-12.5	8.0	-3.2	11.3	3.7	19.4	-21.1	23.1	-2.9	23.6	-8.7	-6.7	-41.2	-6.3	-0.7	57.3	8.7	-18.0	20.3	12.7	3.5	-45.3	-8.7	22.4	6.3	-14.3	37.3	22.6	11.2	-36.1	21.6	-8.3	15.3	-0.9	2.3	-21.8	-8.6	-4.1	0.3	5.6	6.2	-23.1	-22.6	-7.1	30.1	-57.4	-18.2 -> F
4.4	2.1	-15.5	-12.8	-6.3	18.1	-18.7	32.7	-1.0	18.4	5.5	19.0	24.2	0.4	-3.4	-10.0	15.5	-6.7	-9.8	-13.9	1.5	-7.7	-0.1	-4.9	-12.2	0.4	16.6	-2.9	-6.4	-11.1	3.0	7.9	-7.8	11.7	-7.6	4.7	-4.8	8.9	-1.9	6.9	-4.0	-18.0	-6.5	-20.0	9.5	-28.2	2.1 -> L
-10.9	-6.4	-5.2	-10.0	20.5	-4.2	8.6	9.6	20.9	4.7	1.0	-6.3	-20.6	15.1	13.6	-1.3	10.2	-9.9	-2.8	-11.7	13.6	18.4	-15.7	5.5	3.7	37.7	16.7	8.1	10.1	-26.1	-1.3	-15.6	-11.8	-14.6	-6.0	0.8	-4.8	-4.8	-14.2	19.6	-10.7	-8.4	0.1	8.6	26.7	14.8	8.9 -> A
-1.9	13.1	-23.5	-34.3	-9.5	9.5	-3.1	38.0	0.0	38.8	2.0	15.2	7.4	-9.4	10.8	14.6	17.7	24.8	1.0	17.4	8.9	-45.2	-40.6	-6.0	-0.4	-43.9	50.2	-2.5	-4.8	-2.7	-13.1	15.2	-47.9	21.0	-13.7	-15.0	-13.0	-6.9	-0.9	27.2	-8.6	-9.1	-29.7	2.9	18.8	-45.9	-30.1 -> X
7.6	17.2	8.4	4.4	13.4	17.8	2.1	13.5	-21.0	16.6	2.7	13.3	20.1	-18.2	-0.3	15.2	-0.6	-34.3	13.4	-13.5	18.9	4.5	-29.9	-22.3	1.7	-15.9	-1.7	21.1	4.2	0.5	-20.9	3.6	-5.5	6.4	4.3	21.6	-38.5	-15.9	-2.4	-6.7	7.1	13.7	-6.0	-7.1	-7.4	-52.7	30.1 -> H
1.5	35.2	-10.2	-37.9	-14.6	-25.8	33.3	24.6	-24.7	32.6	-1.9	-7.8	55.7	-14.3	23.1	38.0	-13.7	21.0	40.7	28.2	32.4	-40.2	-68.7	-22.8	-11.3	-16.4	14.6	21.1	-10.3	10.7	-4.9	8.6	-43.5	28.6	-6.4	-8.4	1.7	-17.6	-7.6	15.1	-31.4	10.4	-1.8	24.2	11.9	-60.6	-14.0 -> X
-0.2	-21.3	-17.7	15.2	4.3	-12.4	-1.1	49.6	17.2	32.9	5.2	-6.1	0.1	13.1	5.5	-9.5	-2.9	-27.7	10.6	1.3	13.0	13.2	-10.6	3.2	3.8	9.5	10.7	18.6	3.8	11.5	0.4	-37.1	-4.9	-16.1	-10.4	5.5	1.5	28.9	-3.4	-0.3	-1.1	-3.4	-4.3	9.0	-10.9	17.4	17.3 -> L
-12.9	3.4	-39.6	-32.5	-13.4	-26.9	3.8	51.2	13.3	37.1	0.0	21.9	2.3	-13.1	22.0	10.5	30.1	21.7	-3.2	39.3	9.1	-52.4	-54.8	-25.2	-5.4	-64.2	62.1	-12.6	-9.2	-8.6	-20.5	3.6	-61.6	7.9	-18.1	5.5	-5.1	2.6	-7.1	34.7	-29.0	-0.1	-50.8	22.3	29.2	-35.1	-37.3 -> X
-6.1	-1.8	-17.3	-10.1	5.0	-9.9	-12.5	28.2	-4.6	11.5	-0.6	47.2	-34.8	-21.9	-1.9	42.5	24.6	-19.9	-14.9	7.4	21.8	4.9	-20.0	-29.0	-17.7	-16.6	9.1	-5.5	6.3	31.9	-37.8	25.8	-21.5	1.8	-1.8	36.6	-11.7	-17.0	5.9	17.3	14.9	13.8	-20.9	-14.7	27.8	-60.6	9.2 -> H
34.1	12.0	3.2	-19.8	-19.8	-22.0	-17.5	38.7	-20.0	-13.7	2.8	25.3	68.5	-18.3	-7.9	-3.7	5.0	-8.4	-10.9	11.6	-8.6	-4.2	2.7	4.0	2.0	-45.8	7.0	11.9	-2.4	-10.7	-11.5	17.3	-9.2	4.0	-2.8	36.3	-9.7	5.3	-4.9	-11.3	6.8	27.2	-19.7	-10.2	-17.7	-43.7	11.2 -> A
17.0	-8.5	-5.7	-9.0	-7.2	-6.3	-24.7	32.7	-21.5	6.9	-2.7	16.9	53.8	-9.3	-6.4	-4.3	-11.4	-27.8	-1.8	-4.6	-4.3	-2.9	-6.9	-6.5	4.1	-32.7	17.6	7.8	-13.4	6.3	-4.0	12.8	-5.2	11.2	-9.7	20.3	-2.6	11.5	2.9	-15.5	8.6	13.1	-6.2	-10.3	-41.1	-50.4	8.4 -> A
20.7	-2.6	-5.9	-3.8	1.5	8.6	-10.3	31.1	-10.1	18.5	1.6	7.1	11.5	-14.1	1.5	15.8	4.1	-35.4	-1.4	-0.4	20.9	-4.4	-33.0	-11.5	-0.6	-11.4	10.3	15.6	6.6	19.5	-20.2	7.3	-14.9	8.4	1.5	29.6	-9.2	-11.8	-1.1	4.8	10.7	6.4	-10.9	-6.0	4.2	-53.9	26.2 -> H
-11.0	-7.8	-16.6	-12.1	12.5	-10.6	8.2	19.2	24.4	-4.0	12.2	-4.0	-4.5	11.3	14.4	6.8	5.4	-18.3	-0.3	-17.6	18.4	6.6	-15.4	4.0	-2.6	46.2	21.7	10.8	7.3	-22.0	-2.4	-2.0	-2.5	-12.7	-0.3	8.2	-4.3	0.3	-15.1	19.5	-10.9	-14.4	6.6	9.0	25.1	2.8	1.7 -> A
-6.6	1.5	1.9	24.3	-1.4	15.7	-17.8	30.4	-2.2	-3.7	-19.5	-11.8	-44.3	-2.6	13.4	68.1	21.1	-32.1	25.2	24.3	18.9	-75.2	-22.4	31.6	12.3	-27.9	61.6	19.1	14.4	-52.1	8.9	-8.9	6.0	-11.7	4.3	15.1	-3.4	-4.9	6.1	-8.1	9.2	-24.4	-30.4	-4.1	51.5	-78.9	-22.5 -> F
8.5	-8.5	-13.1	7.0	10.2	0.9	-11.1	35.1	17.5	16.8	4.4	3.1	8.5	12.4	-0.7	-32.9	8.7	-5.6	2.8	-5.3	-11.9	5.5	-4.4	11.2	3.8	-11.5	19.1	11.7	4.4	-20.4	5.3	-25.0	-3.1	-1.1	-18.5	-9.2	-4.4	8.7	0.5	9.5	-0.2	-9.2	-13.3	7.6	4.4	18.9	-2.2 -> L
-11.0	25.1	7.2	17.2	-2.8	21.6	-7.1	43.0	5.7	26.0	-7.6	9.6	-3.6	-9.6	9.6	54.5	21.2	-41.7	30.8	4.0	21.5	-63.5	-25.6	6.3	6.3	-17.3	42.5	18.4	-9.3	-20.1	16.9	8.4	-8.2	0.6	8.0	-6.4	3.8	1.6	5.7	-6.3	-3.6	-34.7	-13.8	-7.9	29.8	-88.2	-17.7 -> F
-5.6	-28.8	-29.6	43.9	29.1	-11.6	5.0	40.4	32.2	42.5	-1.5	-29.1	-56.2	13.6	8.6	-3.8	-6.3	-37.4	22.4	17.0	6.1	20.0	-11.9	18.0	15.5	0.7	25.7	31.8	25.0	-22.7	2.8	-77.3	-5.4	-38.4	-20.7	-11.9	6.7	27.6	-21.7	8.6	0.4	0.1	-22.5	28.4	-7.3	54.1	9.4 -> L
-5.0	16.3	-0.6	10.2	6.1	-2.2	3.7	51.3	4.8	24.2	-1.5	-19.8	22.8	8.7	6.5	-8.4	-19.0	-19.8	32.3	3.6	2.5	-24.6	-2.8	8.2	-5.4	10.1	4.4	30.4	-5.3	9.3	17.0	-30.9	15.1	-2.9	-5.0	-10.4	2.2	5.0	-10.3	-12.1	-12.3	-8.1	3.0	7.5	-12.5	4.2	1.0 -> H
18.7	-17.2	-27.7	-4.5	3.4	8.8	-28.0	30.5	-8.5	12.3	4.3	20.5	16.4	-9.3	0.9	2.4	12.2	-33.9	-18.0	13.1	-7.5	-15.2	-21.7	2.5	2.6	-47.4	54.5	-1.5	-2.9	-38.4	-7.0	0.2	-28.9	0.8	-13.5	16.3	3.5	-18.1	-7.0	0.7	13.3	1.5	-25.1	-3.7	16.2	-43.4	15.5 -> T
6.2	8.7	-8.3	-3.5	-1.1	16.8	-4.9	23.9	-11.7	12.3	0.5	19.4	24.0	-10.6	4.7	17.8	-2.7	-35.0	-1.7	-6.5	18.0	-1.1	-33.9	-17.5	1.2	-15.1	3.6	14.1	2.6	0.6	-17.8	9.4	-6.9	6.8	6.9	26.7	-15.5	-23.2	-6.5	-3.6	9.9	10.2	-11.9	-10.1	-0.5	-58.9	28.9 -> H
-4.9	3.2	-8.3	11.2	5.5	5.6	-18.6	52.1	2.1	29.5	-5.3	20.5	-8.9	-3.5	-1.6	20.3	9.7	-8.0	12.7	5.8	8.7	-26.0	-1.1	-7.3	2.6	2.2	6.7	12.1	-8.7	14.1	6.1	-2.8	0.5	0.9	-1.0	5.0	-10.7	-2.4	11.9	-0.3	0.0	-19.3	-10.8	-12.8	7.9	-56.5	-4.0 -> F
7.7	-12.6	-27.8	-20.2	-9.9	7.7	-11.7	38.5	-8.5	21.6	6.0	4.8	31.5	-0.3	4.9	-7.0	6.6	2.3	-5.2	1.2	7.9	-31.6	-34.5	-20.7	-3.9	-28.1	34.8	-7.9	-7.5	11.1	-2.4	19.2	-22.9	10.4	-1.3	3.8	-0.7	-3.8	2.8	12.8	-5.9	1.5	-12.7	-1.0	3.2	-47.0	5.3 -> T
-19.6	-7.4	-20.6	20.1	-5.8	-23.5	-3.3	43.1	14.5	26.2	-3.3	13.0	-32.8	-7.7	10.9	10.9	13.8	7.2	8.3	17.1	9.5	-19.1	6.5	-11.8	-5.7	6.7	13.7	-2.0	-0.9	17.2	3.9	-5.1	-8.1	-13.9	-13.8	1.5	-0.7	9.1	15.0	21.8	-9.7	-12.0	-17.1	5.3	8.1	9.4	-18.2 -> H
-6.0	-11.1	-17.1	4.9	10.5	-5.1	-6.8	25.0	11.1	22.4	5.6	8.8	-5.1	3.0	7.6	8.3	5.9	-28.7	0.5	-0.3	8.3	4.4	-6.0	0.6	3.8	9.3	33.3	9.3	-3.6	-16.1	3.6	-22.5	-16.3	-4.4	-6.7	5.7	2.7	20.5	-8.1	-1.7	-1.2	-14.8	-10.8	6.2	2.2	-13.3	-0.7 -> L
10.4	-22.4	-35.0	-25.3	-4.3	2.0	-7.9	1.2	-0.8	3.3	0.1	-4.8	-3.9	-4.2	6.2	16.4	-6.9	-5.1	-32.2	6.0	13.0	2.2	-32.3	-0.9	-3.9	-4.3	24.4	-3.6	3.2	3.1	-24.3	10.8	-13.1	2.4	1.8	8.4	3.8	2.8	-7.9	13.9	-16.8	7.4	-6.6	8.4	12.3	-26.0	7.4 -> H
8.3	31.9	9.3	3.7	9.9	20.6	0.4	7.8	-21.6	4.5	3.7	16.6	20.0	-14.3	-2.5	12.8	-1.6	-24.2	6.6	-10.6	14.2	2.1	-22.0	-15.1	-2.6	-13.0	-5.4	17.4	4.9	-6.3	-23.4	13.2	-10.0	14.0	7.4	21.9	-5.7	-20.2	-2.2	-4.9	11.1	13.2	5.2	-8.7	-5.0	-41.3	19.2 -> H
-13.5	-24.3	4.2	36.9	-17.5	4.5	-28.9	64.8	-2.1	-33.8	-11.5	17.7	-35.4	-15.5	-6.0	19.6	32.0	-47.6	13.5	18.0	3.2	-81.5	-12.1	2.3	2.0	-43.0	36.8	-4.0	0.6	-43.4	-6.6	-1.6	2.7	-18.5	-6.4	49.3	4.6	-7.3	16.5	-17.1	12.3	-13.1	-46.3	-6.8	60.1	-61.0	-6.0 -> F
3.0	26.3	-21.8	-30.5	2.1	5.8	-9.4	54.5	0.6	58.4	-4.6	23.7	5.7	-10.9	16.3	14.0	22.0	38.7	-2.8	16.5	2.5	-46.8	-25.5	-15.9	9.7	-38.4	44.5	1.9	-6.0	-33.5	-11.4	14.3	-37.9	21.9	-9.0	-2.3	-14.2	-11.0	9.8	21.4	-10.0	-11.6	-39.0	-2.1	18.8	-52.2	-25.0 -> X
-8.6	4.8	-31.0	-26.6	-15.4	-11.3	5.9	37.5	-1.1	29.6	4.6	17.2	12.2	-7.8	13.3	6.0	15.0	25.6	-2.5	26.7	13.9	-48.8	-51.5	-16.1	-18.5	-44.7	40.6	-6.5	-11.8	17.3	-3.4	16.8	-46.0	20.1	-11.0	-7.1	-3.6	-6.0	0.2	17.0	-14.1	-3.5	-30.1	15.0	23.5	-40.6	-28.4 -> X
-29.4	7.9	-10.0	25.9	4.0	-23.4	-14.2	60.2	10.0	35.2	0.5	58.6	-57.1	-17.4	-6.0	37.1	27.0	-2.5	1.3	21.2	17.9	-17.5	3.7	-14.9	-1.5	-8.4	2.7	2.6	3.4	46.7	-20.7	24.2	-19.2	-12.4	-11.2	29.7	-26.4	-12.3	18.6	14.3	24.1	-7.7	-33.3	-2.6	21.9	-30.3	-24.2 -> H
-5.0	19.6	-7.7	9.6	-0.7	14.3	-11.3	37.8	-0.4	42.1	-6.5	14.4	-0.2	-5.1	1.3	36.1	5.2	-13.0	10.6	-0.8	20.0	-33.9	-1.9	-2.9	0.3	4.7	19.4	19.7	-9.3	0.7	13.3	21.4	1.0	10.2	0.2	-5.7	-10.6	3.3	14.0	-4.9	-5.0	-25.1	-3.3	-2.1	0.0	-53.3	-12.2 -> F
-6.0	2.3	-32.3	-29.9	-11.1	-10.1	-1.7	35.1	13.4	32.7	3.8	4.3	-4.4	-6.1	12.0	1.7	22.7	17.3	2.6	25.7	8.2	-52.0	-47.4	-13.2	-2.8	-47.1	47.5	-18.5	-10.2	-14.8	-6.1	10.4	-66.2	17.4	-19.9	0.1	-2.0	-2.7	4.6	20.9	-5.3	-4.8	-33.1	12.5	15.2	-37.7	-31.6 -> X
0.6	-19.2	-13.9	32.2	19.3	-20.8	4.5	39.1	22.0	19.2	6.5	-19.1	-11.8	22.3	-4.8	-32.1	-16.1	-21.0	13.0	2.0	-1.9	18.5	11.1	11.3	4.4	-0.5	4.2	20.7	22.9	-8.1	5.1	-56.9	4.7	-11.3	-19.6	-16.0	0.6	20.8	-5.3	2.8	-0.3	5.0	-11.2	14.2	-15.4	63.9	23.1 -> L
3.6	-36.3	-34.7	-4.2	-8.1	-10.6	-5.9	35.7	14.4	24.9	-0.1	-9.8	-12.5	18.7	11.6	1.4	1.3	-2.2	3.1	24.0	7.0	-4.1	-12.5	1.7	0.7	0.2	33.3	6.8	-5.1	-0.2	15.1	-13.1	-13.6	-11.3	-23.5	-9.0	17.5	22.3	2.7	19.1	-9.3	-6.5	-12.2	16.3	9.5	-2.3	-6.0 -> H
